Below is a small trained network, with its code and all its weights. Each question gives an input and a target symbol and asks what happens when units are switched off, that is, made to give their printed mean instead of their output.

import numpy as np


def w(rows, s, z=0):
    codes = np.array(rows[::2]) - 128.0
    scale = np.full(codes.shape[1], s)
    scale[-1] = z or s
    return codes * scale


def f(y):
    return y / 2 * (1 + np.tanh(0.7978845608 * (y + 0.044715 * y**3)))


def softmax(a):
    e = np.exp(a - a.max(-1, keepdims=True))
    return e / e.sum(-1, keepdims=True)


def log_softmax(a):
    a = a - a.max(-1, keepdims=True)
    return a - np.log(np.exp(a).sum(-1, keepdims=True))


def net(x, mask):
    ids = ['ΓΞΨαβηθλμ'.index(c) for c in x.split()]
    T = len(ids)
    res = E[ids] + P[:T]
    q, k, v = (res @ M[0].T for M in (Q, K, V))
    z = softmax(np.where(np.tri(T) > 0, q @ k.T / 3**0.5, -1e9)) @ v
    res = res + np.where(mask[0], z, O[0][:, -1]) @ O[0][:, :-1]
    y = f(res @ A[0][:, :-1].T + A[0][:, -1])
    res = res + np.where(mask[1:13], y, B[0][:, -1]) @ B[0][:, :-1]
    return log_softmax(res[-1] @ U[:, :-1].T + U[:, -1])


Q, K, V, O, A, B = {}, {}, {}, {}, {}, {}
E = w([
[196,127,117,107,60,119,126,156,133,67,141,229],'Γ',
[153,117,88,186,124,61,56,176,78,125,187,99],'Ξ',
[231,105,143,136,151,174,80,58,124,117,142,60],'Ψ',
[165,91,45,173,122,149,92,175,100,136,153,217],'α',
[105,176,155,186,160,101,82,142,203,99,205,86],'β',
[142,122,81,171,150,171,110,125,174,85,248,178],'η',
[143,108,160,127,79,197,174,166,88,65,205,193],'θ',
[167,153,143,134,61,49,54,159,178,107,97,107],'λ',
[145,137,212,126,76,184,177,138,208,79,195,113],'μ',
],0.013)
P = w([
[153,210,2,6,50,196,161,202,104,201,161,15],'0',
[41,126,108,164,6,158,75,158,87,105,145,117],'1',
[126,130,135,224,98,121,6,200,53,120,102,153],'2',
[136,145,229,200,14,109,113,147,114,106,131,147],'3',
[144,57,139,190,70,145,94,97,135,124,176,150],'4',
[157,106,166,198,126,152,110,134,161,101,175,189],'5',
[230,50,151,160,50,119,150,114,161,97,126,135],'6',
[152,71,34,221,218,199,92,96,196,108,190,213],'7',
[195,81,38,247,115,147,188,115,228,149,141,180],'8',
],0.0056)
Q[0] = w([
[39,153,159,47,223,60,200,106,114,240,43,134],'H1',
[253,119,113,233,88,163,58,123,216,62,171,161],'H1',
[75,148,113,38,183,155,118,78,142,187,60,143],'H1',
],0.0056)
K[0] = w([
[118,35,205,218,111,37,129,174,138,89,146,252],'H1',
[150,211,61,15,164,201,172,191,14,204,133,47],'H1',
[22,46,150,207,136,107,110,145,192,42,64,145],'H1',
],0.0043)
V[0] = w([
[130,216,101,145,111,66,142,196,194,103,141,159],'H1',
[107,158,198,160,134,33,92,109,179,136,121,83],'H1',
[98,189,180,152,154,194,146,126,255,102,156,116],'H1',
],0.0088)
O[0] = w([
[111,120,67,100,135,71,132,135,142,58,135,75,102],'H1',
[179,210,101,171,154,88,152,111,46,79,150,147,3],'H1',
[207,108,96,70,125,8,83,112,122,197,171,155,151],'H1',
],0.012,0.0062)
A[0] = w([
[65,146,127,153,133,254,109,136,179,84,85,78,127],'N1',
[184,210,73,149,125,77,148,58,34,66,162,99,207],'N2',
[164,107,69,189,106,123,131,140,79,59,104,169,222],'N3',
[91,63,122,139,128,148,86,164,152,191,96,73,208],'N4',
[65,115,120,116,163,183,132,154,173,154,58,67,146],'N5',
[69,124,27,69,109,93,159,222,149,80,150,103,67],'N6',
[200,90,205,195,179,148,115,4,103,155,70,162,65],'N7',
[160,100,118,57,129,120,117,172,139,251,120,116,142],'N8',
[153,131,152,159,104,145,61,154,149,113,99,85,177],'N9',
[150,117,174,155,64,155,56,116,101,143,134,126,197],'N10',
[130,146,74,150,126,128,88,138,85,90,137,6,250],'N11',
[168,176,97,90,139,71,130,73,126,192,214,173,63],'N12',
],0.0064,0.0022)
B[0] = w([
[115,100,130,94,105,92,162,122,26,187,158,98,244],'N1',
[121,132,100,120,177,107,117,3,110,162,38,213,150],'N2',
[120,203,124,65,133,167,92,87,158,118,219,164,145],'N3',
[106,107,123,114,168,145,156,95,152,104,125,206,253],'N4',
[96,142,106,78,160,122,180,150,109,145,96,137,177],'N5',
[173,86,85,253,117,117,122,147,172,52,110,99,168],'N6',
[187,9,98,212,54,130,169,187,148,48,55,18,220],'N7',
[50,210,167,58,120,97,93,197,84,100,243,186,227],'N8',
[148,131,125,121,120,223,174,117,112,142,129,194,212],'N9',
[111,148,223,130,111,138,123,51,134,222,138,159,247],'N10',
[129,177,119,96,115,185,139,73,115,114,195,189,164],'N11',
[138,50,131,175,172,82,116,198,73,201,51,134,175],'N12',
],0.0064,0.0073)
U = w([
[101,203,184,3,138,156,122,51,91,192,198,199,194],'Γ',
[133,116,164,122,137,116,82,135,201,86,187,139,186],'Ξ',
[177,97,181,220,129,167,119,106,143,163,109,140,103],'Ψ',
[151,66,87,165,123,133,167,141,165,63,68,71,168],'α',
[151,126,164,122,121,80,106,234,39,174,131,68,27],'β',
[154,200,132,155,105,152,128,78,144,36,126,116,77],'η',
[145,150,109,167,131,88,134,125,61,144,69,128,142],'θ',
[75,105,131,108,150,111,196,150,78,159,36,126,3],'λ',
[133,171,127,167,97,132,158,175,10,80,167,76,138],'μ',
],0.0056,0.0029)

Each question gives the input, a string of symbols that net reads in full, and the target symbol t.
The units are the heads (3 rows each of Q, K, V and O) and the neurons (one row each of A and B). Each row of codes is followed by its name. A weight is (code - 128) times the scale printed after its matrix; where a second scale follows, it is the last column's (O, A, B and U).
mask holds one flag per unit, heads first, then neurons. A switched-off unit (its flag False) gives its mean, the last column of its rows in O or B, instead of its output. The means were averaged over made-up inputs and are rounded, as every weight is.
A unit's drop is (log p(t) with every unit on - log p(t) with that unit switched off) / (log p(t) with every unit on - log p(t) with every unit switched off).
The circuit of an input: a set's keep is (log p(t) with only the set's units on - log p(t) with every unit switched off) / (log p(t) with every unit on - log p(t) with every unit switched off). Starting from the 12 units with the biggest drops (on a tie, the unit counted first), units are removed one at a time, each time the one whose removal leaves the highest keep (on an exact tie, the one counted first), for as long as the keep stays at least 0.8.
units of the circuit, in order: the units of the circuit, biggest drop first
unit that matters most: the unit with the biggest drop
k most important neurons: the k neurons with the biggest drops, biggest first
drop when u is switched off: that unit's drop, to one decimal
input β α Γ, target θ: 3 most important neurons => N12; N2; N6
input θ Γ Γ, target Γ: unit that matters most => N7
input λ Ψ Ψ Ψ Ξ, target Γ: 2 most important neurons => N7; N3
input β Ψ λ λ Ψ, target θ: 2 most important neurons => N2; N12
input α η η, target λ: units of the circuit, in order => H1; N1; N5
input η Γ Ξ θ, target Ξ: 2 most important neurons => N1; N6
input Ξ η θ, target μ: units of the circuit, in order => H1; N1
input η Γ α, target Ξ: units of the circuit, in order => H1; N6; N1; N8
input Γ Ψ λ, target Γ: 3 most important neurons => N7; N9; N11
input Γ Ψ Ψ Ψ α Γ Ψ Ξ Ψ, target α: units of the circuit, in order => N7; H1
input β λ β η Ξ, target θ: units of the circuit, in order => H1; N2
input μ η λ, target β: units of the circuit, in order => H1; N12
input λ β η Ψ Ψ, target η: units of the circuit, in order => H1; N1; N11
input Ψ Γ β, target Γ: units of the circuit, in order => N7
input β λ η θ, target θ: 4 most important neurons => N12; N2; N6; N8
input Γ β β η β, target α: units of the circuit, in order => H1; N8
input η Ψ η Ψ λ Γ Ψ μ α, target Γ: 2 most important neurons => N7; N8
input β η η η, target θ: units of the circuit, in order => H1; N12; N2
input Γ λ β, target α: 3 most important neurons => N6; N8; N10
input μ Γ η θ Ψ Γ Ψ, target β: 4 most important neurons => N12; N8; N7; N4
input Γ η Γ, target α: 3 most important neurons => N6; N8; N10
input Γ λ μ Ξ, target α: units of the circuit, in order => H1
input β θ Ψ Ψ α, target θ: 2 most important neurons => N12; N2
input η Ψ Ψ η θ Ψ Ξ, target Γ: 3 most important neurons => N7; N8; N6
input Ξ α η, target μ: 2 most important neurons => N1; N10
input μ β α Ψ λ Ψ β η, target β: 2 most important neurons => N12; N4
input Γ β Ψ, target Γ: most important neuron => N11
input α λ η α, target λ: drop when N8 is switched off => 0.1
input β η β η Γ θ Ψ Ψ, target θ: drop when N12 is switched off => 0.4
input β η θ μ, target θ: drop when N12 is switched off => 0.3
